What each symbol does to the elements:
at | ρ γ η
zc | fc dd gf
bn | mb qr tp
hr | jp jj qh
hf | bl mh ll
lp | ds mb hs
pm | nr cz dz
mr | mp lf jb
fd | nz fc nm
ng | rn hf zc
dc | qs bl bf
jj | jh pr hr
ff | gn zj mb
th | dr qf nz
sz | fs ff gj
pq | sc mz jh
cq | dd qs jj
dm | sn bt lb
jz | dp jd qn
sn | mr rj rm
tg | hh bq zj
bq | bf th tg
hs | sm lp cz
mh | lh nf hf
bc | gn gg qp
hq | qp hs rj
ds | fd qb sm
mf | jf dt mt
qq | tr tb lt
pp | sc qh rc
dz | qm mn mp
bh | gg mn fr
nf | sc qg mh
zd | rc tj fs
gj | cq sz fq
mn | tp qb bh
ll | jt rc bl
sj | qr sm nr
qj | qs fl gn
fc | dn rn lm
lm | hr qg lh
bf | zd dc sz
gg | hs tp bc
fl | sz jt tq
fg | lb sg sg
hh | jp tq sm
qg | mt ms dp
nq | pq dp bl
rn | pr bl fc
tr | hg bs mz
ms | hr bl jh
jp | zc jh qf
jb | sg qn jd
nm | cm fd fs
mp | bt bs tr
tq | gj fl hh
mb | hb ff bt
tj | qj lh ff
nl | mh sc hg
gf | tq zc dr
rr | mz mt nq
fr | sm bh hq
qh | qf fd nm
qn | dt jz mh
pr | hg dn jj
qf | gf cm th
nz | dc th jt
jf | hz lt mh
lb | rm dm bs
mz | fm jj pq
rz | jz tr hz
jd | nh cj cz
cm | ls hh qp
dp | qq nh dt
cp | dt jb lt
rc | nz pp ll
mq | qj ll hb
cf | jm jj mz
fm | qg th sc
gn | qr qj qb
lf | hs qp mr
fs | ll qs cq
qb | bn gn mn
tb | bs fg qq
lh | qh lm tj
cj | cp rm jd
qp | pm bc lf
ls | nm fq qj
hg | hf nl fl
nh | qn cp dp
rm | jb sn jf
dd | fl ll bq
fq | fd lp ls
bl | dn nq rn
jm | jp hz fc
dr | lh gf dc
bt | rj mr dm
lt | rz jd mz
zj | cm tg ff
qm | hq lb bt
rj | lf hq sn
qs | zj nm qr
mt | mp mf rr
sg | dm mp bh
dt | lt dp mf
qr | rj qs bn
dn | nl pq pr
jh | ll gj jp
nr | fr rz qm
hb | gn ls hq
sm | mn ds sj
tp | mn bn gg
cz | sj rj pm
bs | cj lb tr
jt | bf nz fs
sc | nf fm nl
hz | qn rz jm

In the rows, 58 stands for zero.

The rows follow the links: the fewer symbols apart two elements are, the more alike their rows tend to be.

Some elements and rows for them; each showing differs a little:
sn: [57,72,43,47,55,33,51,58,68,62,58,72,61,27,51,28,51,55,47,52,59,81,16,65,37,59,70,68,65,34,62,54,55,26,58,80,87,47,38,68,77,81,43,42,59,42,67,65,42,56,38,36,28,72,94,76,78,84,40,62,51]
qq: [44,31,56,74,73,57,30,57,76,47,55,84,55,72,48,58,45,50,40,64,77,17,66,94,85,46,56,78,79,61,65,81,41,50,31,44,57,33,60,29,60,78,54,63,37,63,32,65,46,56,94,63,67,56,54,43,41,58,57,46,28]
nf: [54,57,99,67,84,66,77,44,76,54,64,45,79,62,23,56,69,46,47,52,58,74,36,53,38,35,74,54,59,34,29,55,79,48,74,85,56,57,74,63,69,68,41,77,82,85,37,37,100,83,43,66,50,39,58,44,50,45,64,72,78]
ds: [52,57,26,67,36,55,52,64,45,44,30,40,62,76,84,75,42,50,80,83,45,65,81,35,55,93,40,59,52,86,63,37,73,85,55,53,60,57,61,86,70,42,63,24,47,62,86,54,72,36,46,68,59,58,44,74,58,50,74,83,33]
dm: [62,60,44,56,62,37,41,51,69,46,50,81,60,29,34,41,35,48,46,65,73,54,37,72,26,59,55,68,73,35,68,73,44,30,45,63,88,31,36,44,67,102,56,55,57,44,46,53,43,55,53,26,44,80,81,57,61,90,38,51,43]
hr: [80,55,88,46,75,63,69,72,64,78,88,60,68,35,75,54,65,89,42,47,40,61,81,33,59,67,50,37,30,47,67,57,56,76,54,39,36,83,45,55,39,47,83,62,85,69,44,57,31,52,67,39,80,74,38,72,51,50,61,14,61]
hh: [71,73,42,56,26,70,65,80,24,60,69,62,44,52,88,75,58,66,78,42,52,46,91,42,79,76,39,47,43,86,69,65,51,73,69,32,59,74,63,49,36,34,85,57,48,32,87,65,28,53,60,58,88,71,48,66,75,58,54,41,59]
fm: [62,55,101,68,81,73,81,46,73,48,69,52,83,58,19,60,64,46,53,44,60,67,47,50,40,32,67,46,52,38,29,59,75,51,75,73,57,59,76,50,63,68,46,82,80,77,33,30,93,86,43,66,56,37,52,39,54,49,61,70,76]
pq: [67,40,103,57,100,61,66,53,85,72,75,58,76,54,47,49,66,78,30,66,51,62,69,50,52,49,64,48,46,40,56,52,63,74,44,57,33,73,51,62,55,67,73,69,90,92,14,47,58,60,74,45,62,56,40,56,32,40,63,29,63]
bt: [56,63,43,51,59,33,47,51,68,55,48,73,61,27,42,30,41,58,48,68,64,67,26,67,26,68,65,66,68,34,73,57,50,30,46,74,87,34,34,60,74,93,52,44,59,43,59,57,43,51,46,27,38,81,86,68,63,88,40,55,50]
cq: [69,68,60,42,57,69,77,48,38,83,58,54,27,57,78,69,69,93,64,84,67,42,85,57,63,63,61,45,58,69,82,69,36,85,61,42,31,73,44,47,31,46,91,75,68,41,57,63,30,50,77,48,80,63,46,49,44,67,55,36,101]
qb: [46,41,38,75,53,57,49,48,53,40,16,40,57,82,57,77,38,47,72,104,66,39,82,54,52,86,50,64,67,83,66,47,69,87,46,51,52,39,69,73,71,61,62,40,43,73,57,46,83,37,61,66,62,56,34,62,33,50,73,80,41]
dp: [38,43,63,63,71,61,39,65,71,70,65,64,46,90,76,59,81,61,46,39,53,53,49,95,108,31,72,80,72,68,48,59,57,51,50,66,38,62,76,65,66,36,34,60,37,80,57,89,68,60,87,91,48,36,64,53,66,32,72,64,49]
qs: [54,74,37,47,42,65,74,33,33,78,29,40,17,78,68,69,74,79,77,107,74,46,70,60,51,65,76,51,69,74,80,55,42,79,67,54,41,58,48,64,45,50,71,70,55,37,67,69,60,50,65,68,58,53,53,45,44,68,61,70,110]
lt: [42,38,54,64,68,57,30,68,72,68,64,72,51,85,76,55,75,61,42,35,56,50,48,94,110,35,68,82,70,67,50,62,52,47,44,56,46,63,72,60,64,42,35,55,32,74,52,93,54,57,88,87,48,46,66,58,66,31,72,55,33]
zd: [62,77,72,54,47,80,89,36,40,58,52,48,38,78,30,75,71,47,84,71,80,49,50,62,46,41,74,48,68,59,50,68,56,59,90,60,62,55,70,37,42,58,59,92,61,40,54,49,80,87,49,77,63,45,60,26,59,72,46,77,111]
fq: [63,74,35,37,48,52,68,49,39,94,40,39,26,64,85,56,80,91,67,92,56,72,60,52,53,75,76,52,58,65,81,41,47,82,62,62,36,74,35,78,52,37,73,51,65,47,73,81,41,39,59,58,49,61,63,67,56,62,63,61,100]
jd: [42,55,50,56,53,49,32,76,68,63,64,71,53,75,82,52,78,52,55,21,52,63,37,92,100,38,66,84,68,63,49,57,59,37,55,70,62,61,71,69,74,40,25,48,34,64,77,94,56,59,67,83,40,46,86,67,85,46,65,67,35]
cz: [54,74,37,57,39,42,50,75,55,57,58,57,73,42,76,45,57,47,66,32,36,94,35,49,54,73,52,68,51,59,49,42,77,40,65,77,82,65,58,88,81,44,42,30,56,57,97,67,59,50,34,55,31,59,80,88,89,58,59,77,33]
pp: [61,73,89,61,64,77,86,40,57,49,65,45,67,61,20,64,64,38,67,52,70,67,43,52,36,35,68,49,59,41,33,65,70,48,84,72,65,57,76,48,56,67,47,89,73,64,52,35,94,91,36,66,55,43,63,33,60,61,51,77,95]
dc: [71,77,73,59,35,84,85,54,34,45,68,60,52,63,35,80,62,39,83,42,73,47,66,50,57,48,54,45,58,68,46,80,61,58,91,43,71,61,78,25,34,55,68,94,58,33,68,40,71,91,49,74,82,53,50,32,70,68,46,66,90]
tg: [67,76,35,50,25,76,72,55,24,66,54,58,23,71,75,78,71,65,86,66,74,38,75,58,78,65,57,49,65,84,75,73,38,71,77,38,54,66,58,38,31,39,75,72,46,23,84,72,41,66,66,70,79,63,55,49,66,68,48,61,90]

Each walk starts at a row. The symbols on each line, taken left to right, move it on to the next element.
Each answer is a row, close to the row of the element it stands for.
new walk
[52,61,29,71,35,54,48,75,43,34,40,48,80,58,76,73,33,44,75,61,45,66,79,31,61,91,35,57,52,83,56,42,79,70,52,49,75,57,68,80,69,47,60,28,43,61,89,46,68,39,40,67,63,60,49,78,65,49,69,79,16]
ρ η γ η ρ γ ρ η	[48,43,37,87,52,56,41,63,61,20,36,60,82,65,47,73,18,26,64,71,63,44,79,49,52,80,31,66,64,78,56,54,72,65,47,49,77,32,73,60,73,74,58,40,38,66,59,38,74,49,51,58,68,63,42,55,51,56,65,74,9]
ρ ρ η ρ η γ ρ γ ρ	[38,49,56,62,59,58,37,69,62,69,64,66,50,89,78,58,82,57,53,29,53,58,43,91,107,36,73,84,66,68,46,56,57,48,58,71,50,69,76,68,67,33,31,52,34,73,67,95,65,57,77,91,43,37,74,61,75,35,72,66,46]
new walk
[54,66,27,67,33,46,51,75,50,39,45,53,76,55,77,66,41,39,75,49,43,78,62,37,58,91,40,63,50,77,53,36,82,62,60,66,79,57,66,91,78,46,51,24,45,58,96,55,69,43,33,61,50,59,60,83,76,49,69,82,18]
γ γ ρ γ γ ρ ρ ρ	[69,51,112,61,94,70,86,47,83,55,80,49,81,44,24,58,64,57,48,46,56,70,58,44,40,33,62,42,48,36,34,65,69,59,66,70,45,68,65,52,55,66,57,80,91,80,27,26,79,81,49,55,63,48,49,43,44,51,56,55,78]
γ ρ γ η η γ γ ρ γ	[74,47,80,54,82,57,61,69,70,80,79,64,63,40,74,52,60,90,38,61,47,56,88,42,55,64,52,45,35,49,72,59,47,78,43,44,34,77,43,59,43,55,85,60,85,72,34,58,28,44,76,36,75,71,38,69,37,46,61,17,61]
new walk
[48,33,82,59,98,61,48,47,85,79,60,58,58,80,58,47,74,78,26,72,51,54,55,76,70,38,78,65,63,47,55,53,57,68,36,66,22,57,55,65,67,59,51,62,70,101,14,73,63,53,88,64,48,47,50,54,29,37,75,46,64]
ρ η ρ ρ ρ η ρ η γ ρ	[69,75,95,49,61,83,99,49,54,62,80,43,58,54,38,74,80,53,70,40,55,68,54,42,50,37,64,39,53,49,34,61,69,57,94,67,50,75,72,49,48,44,58,88,80,58,59,44,87,89,37,72,66,45,60,40,67,57,53,69,107]
ρ η γ η ρ γ ρ η	[76,77,69,59,30,77,81,76,35,41,89,65,63,45,61,75,58,45,80,13,51,63,73,37,69,57,37,45,40,69,50,75,64,54,86,41,76,76,73,37,39,41,67,75,62,33,86,45,51,85,38,63,85,58,57,57,86,61,45,52,59]
new walk
[58,66,42,45,50,59,65,30,45,80,24,35,24,83,66,63,74,80,72,117,74,52,57,63,51,67,80,55,68,66,77,47,45,81,61,59,36,57,45,72,49,54,67,61,62,52,55,70,66,45,63,67,49,54,57,53,39,64,62,70,104]
η η γ η ρ η γ η γ η	[44,41,39,79,53,58,44,55,56,27,25,44,72,79,52,80,32,36,71,91,66,42,83,48,50,86,42,63,67,79,61,50,73,82,44,52,59,38,70,70,76,69,59,42,42,71,56,39,88,45,58,65,66,52,35,55,35,50,72,81,22]
γ ρ ρ γ γ γ γ	[49,64,25,49,53,43,57,35,47,78,17,40,31,69,69,48,61,76,64,119,68,63,48,63,38,76,78,60,71,61,79,41,50,77,47,69,46,49,38,82,65,65,62,47,57,57,61,70,61,34,59,55,36,61,63,63,44,68,61,74,86]
new walk
[68,83,45,34,38,63,83,45,32,84,50,40,24,62,82,66,83,89,80,82,59,64,54,53,54,62,71,46,61,66,72,51,47,77,77,60,42,76,43,66,42,41,70,68,71,34,79,72,49,55,54,64,59,58,62,58,63,65,54,63,116]
η γ γ γ ρ η η	[65,79,59,49,43,78,82,35,32,72,48,46,24,75,49,72,77,68,80,88,79,44,62,59,51,52,74,43,65,69,67,71,45,73,83,48,45,59,58,41,34,52,73,88,60,29,61,62,61,74,61,66,70,55,53,33,54,71,50,69,120]
ρ η ρ η ρ γ ρ	[53,55,98,63,87,73,76,48,79,54,72,47,77,66,29,55,74,48,46,42,52,75,37,57,47,27,74,54,60,39,29,55,77,51,71,82,48,63,74,61,62,62,39,76,83,85,39,45,100,85,46,71,45,38,61,43,58,43,64,73,77]
new walk
[63,74,82,61,55,74,91,38,47,44,62,48,57,65,18,72,64,39,75,54,72,58,48,55,42,37,67,46,64,48,36,73,66,51,90,68,69,56,71,40,48,68,55,90,68,48,55,35,92,95,40,69,62,46,58,31,62,68,46,79,102]
γ ρ γ ρ ρ γ	[40,42,65,59,76,57,40,55,76,76,55,59,50,97,70,53,86,65,42,52,56,57,43,92,98,30,80,79,69,61,47,53,56,56,49,70,34,64,69,71,70,40,36,57,44,84,46,91,72,57,85,87,43,30,67,55,57,31,76,65,56]
ρ η γ η γ γ ρ γ γ	[40,42,56,60,68,59,37,61,69,71,59,64,47,92,75,59,84,59,46,41,53,51,47,96,105,35,77,81,71,66,47,56,60,48,49,70,43,64,77,68,68,36,32,59,35,80,57,94,68,56,84,93,40,35,71,58,66,31,78,67,54]
new walk
[49,45,46,75,62,47,34,61,70,34,50,83,67,45,30,52,26,34,46,68,78,35,55,73,49,64,49,70,73,52,64,81,46,39,35,51,86,27,50,32,64,100,56,55,38,47,41,44,49,59,66,38,59,72,61,49,48,76,44,54,23]
ρ η ρ γ ρ γ γ ρ ρ η	[57,62,38,59,52,34,42,63,66,44,52,75,76,23,51,37,30,39,51,53,58,68,30,55,28,75,49,66,60,43,62,58,62,32,46,72,95,37,42,64,76,87,47,38,56,45,66,51,45,54,41,34,43,81,79,71,72,80,45,63,24]
η ρ γ ρ η ρ η η ρ γ	[47,45,53,65,62,51,30,84,68,61,74,74,62,71,89,58,66,60,46,18,44,56,63,81,109,49,53,81,59,74,54,59,56,45,44,55,52,66,75,66,65,34,42,44,37,74,70,85,40,49,79,75,56,53,67,73,77,35,70,46,15]
new walk
[65,76,64,59,37,78,84,46,32,48,58,59,38,67,40,81,65,45,88,59,78,42,64,59,64,42,59,48,66,68,52,79,55,60,88,46,65,56,73,28,34,51,64,92,50,22,69,50,71,90,51,72,79,49,56,30,68,74,41,74,96]
η ρ γ ρ γ ρ ρ η η	[69,75,75,67,40,82,81,66,40,35,81,60,66,50,40,78,57,34,81,23,63,54,63,46,62,45,44,44,54,67,42,78,67,45,86,50,81,64,82,33,41,50,58,84,58,37,79,39,70,91,38,70,79,52,58,38,79,64,43,66,70]
γ η ρ γ η γ ρ	[76,72,49,52,29,73,69,73,31,59,75,65,43,51,81,78,59,67,77,41,60,42,93,45,75,68,39,41,49,80,74,77,47,72,73,27,56,75,60,36,26,40,82,67,52,28,79,60,29,60,67,59,92,74,45,57,69,62,50,38,70]
